Below is a small trained network, with its code and all its weights. Each question gives an input and a class and asks what happens when units are switched off, that is, made to give their printed mean instead of their output.

import numpy as np


def w(rows, s, z=0):
    codes = np.array(rows[::2]) - 128.0
    scale = np.full(codes.shape[1], s)
    scale[-1] = z or s
    return codes * scale


def f(y):
    return np.maximum(y, 0)


def log_softmax(a):
    a = a - a.max(-1, keepdims=True)
    return a - np.log(np.exp(a).sum(-1, keepdims=True))


def net(x, mask):
    res = np.array(x, float).reshape(1, 3) / 4 @ E
    y = f(res @ A[0][:, :-1].T + A[0][:, -1])
    res = res + np.where(mask, y, B[0][:, -1]) @ B[0][:, :-1]
    return log_softmax(res[-1] @ U[:, :-1].T + U[:, -1])


A, B = {}, {}
E = w([
[79,186,183,19,182,239,161],'x0',
[12,254,8,88,174,33,214],'x1',
[12,131,108,236,211,185,42],'x2',
],0.0064)
A[0] = w([
[123,172,117,28,123,139,164,161],'n1',
[122,157,138,143,157,152,119,147],'n2',
[100,125,126,227,138,157,80,141],'n3',
[105,122,105,176,151,108,94,162],'n4',
[169,92,117,142,107,106,113,254],'n5',
[106,152,142,68,156,181,136,207],'n6',
[182,94,142,99,82,96,117,138],'n7',
[43,184,113,132,175,190,112,138],'n8',
[115,179,91,79,120,4,178,213],'n9',
[164,98,128,152,95,94,138,205],'n10',
[90,125,118,133,140,185,129,128],'n11',
[157,99,156,139,100,150,126,84],'n12',
[107,117,118,203,135,158,98,149],'n13',
[201,96,137,116,124,97,133,120],'n14',
[116,131,126,110,127,157,118,134],'n15',
[112,146,127,127,116,175,150,154],'n16',
[149,90,163,104,126,141,139,161],'n17',
[164,111,147,128,114,172,111,167],'n18',
[146,117,152,137,138,121,138,84],'n19',
],0.015,0.0031)
B[0] = w([
[107,71,143,59,184,70,103,209],'n1',
[128,145,108,127,98,147,118,159],'n2',
[41,115,155,169,208,135,100,211],'n3',
[75,164,136,170,120,151,154,182],'n4',
[131,119,114,185,99,140,70,192],'n5',
[168,130,138,50,111,112,80,193],'n6',
[72,213,109,162,120,206,131,201],'n7',
[176,201,120,79,69,200,166,227],'n8',
[56,145,145,144,146,6,235,254],'n9',
[98,127,129,170,121,183,107,187],'n10',
[133,166,104,104,114,170,111,169],'n11',
[163,115,153,101,176,203,114,179],'n12',
[94,118,164,191,155,108,93,192],'n13',
[107,218,156,156,142,218,147,191],'n14',
[131,119,128,119,129,137,102,147],'n15',
[132,117,120,109,109,118,86,155],'n16',
[124,135,124,136,106,169,82,179],'n17',
[150,76,96,151,100,115,50,188],'n18',
[157,134,127,132,156,145,117,143],'n19',
],0.02,0.014)
U = w([
[149,90,102,207,96,105,123,56],'0',
[65,210,131,176,107,107,220,225],'1',
[202,73,70,196,104,140,177,2],'2',
[45,111,203,253,203,158,59,149],'3',
[124,67,173,52,207,21,146,40],'4',
[183,151,124,102,54,252,6,215],'5',
],0.0063,0.0023)

Each question gives the input, the list of numbers given to net, and the class t.
The units are the neurons (one row each of A and B). Each row of codes is followed by its name. A weight is (code - 128) times the scale printed after its matrix; where a second scale follows, it is the last column's (A, B and U).
mask holds one flag per neuron, in row order. A switched-off neuron (its flag False) gives its mean, the last column of its row in B, instead of its output. The means were averaged over made-up inputs and are rounded, as every weight is.
A unit's drop is (log p(t) with every unit on - log p(t) with that unit switched off) / (log p(t) with every unit on - log p(t) with every unit switched off).
top k neurons: the k neurons with the biggest drops, biggest first
drop of u: that unit's drop, to one decimal
input [8,5,1], class 4: top neuron => n1
input [-3,8,-7], class 4: top 3 neurons => n1, n8, n4
input [4,7,8], class 5: top 3 neurons => n8, n6, n11
input [4,6,4], class 1: top 2 neurons => n8, n9
input [-3,-2,-2], class 5: top 3 neurons => n9, n3, n13
input [2,1,-5], class 4: top 2 neurons => n1, n8
input [-6,6,8], class 1: top 2 neurons => n8, n9
input [-8,5,1], class 1: drop of n9 => 1.3
input [-2,6,-3], class 4: drop of n15 => 0.0
input [-8,7,4], class 1: drop of n9 => 0.8
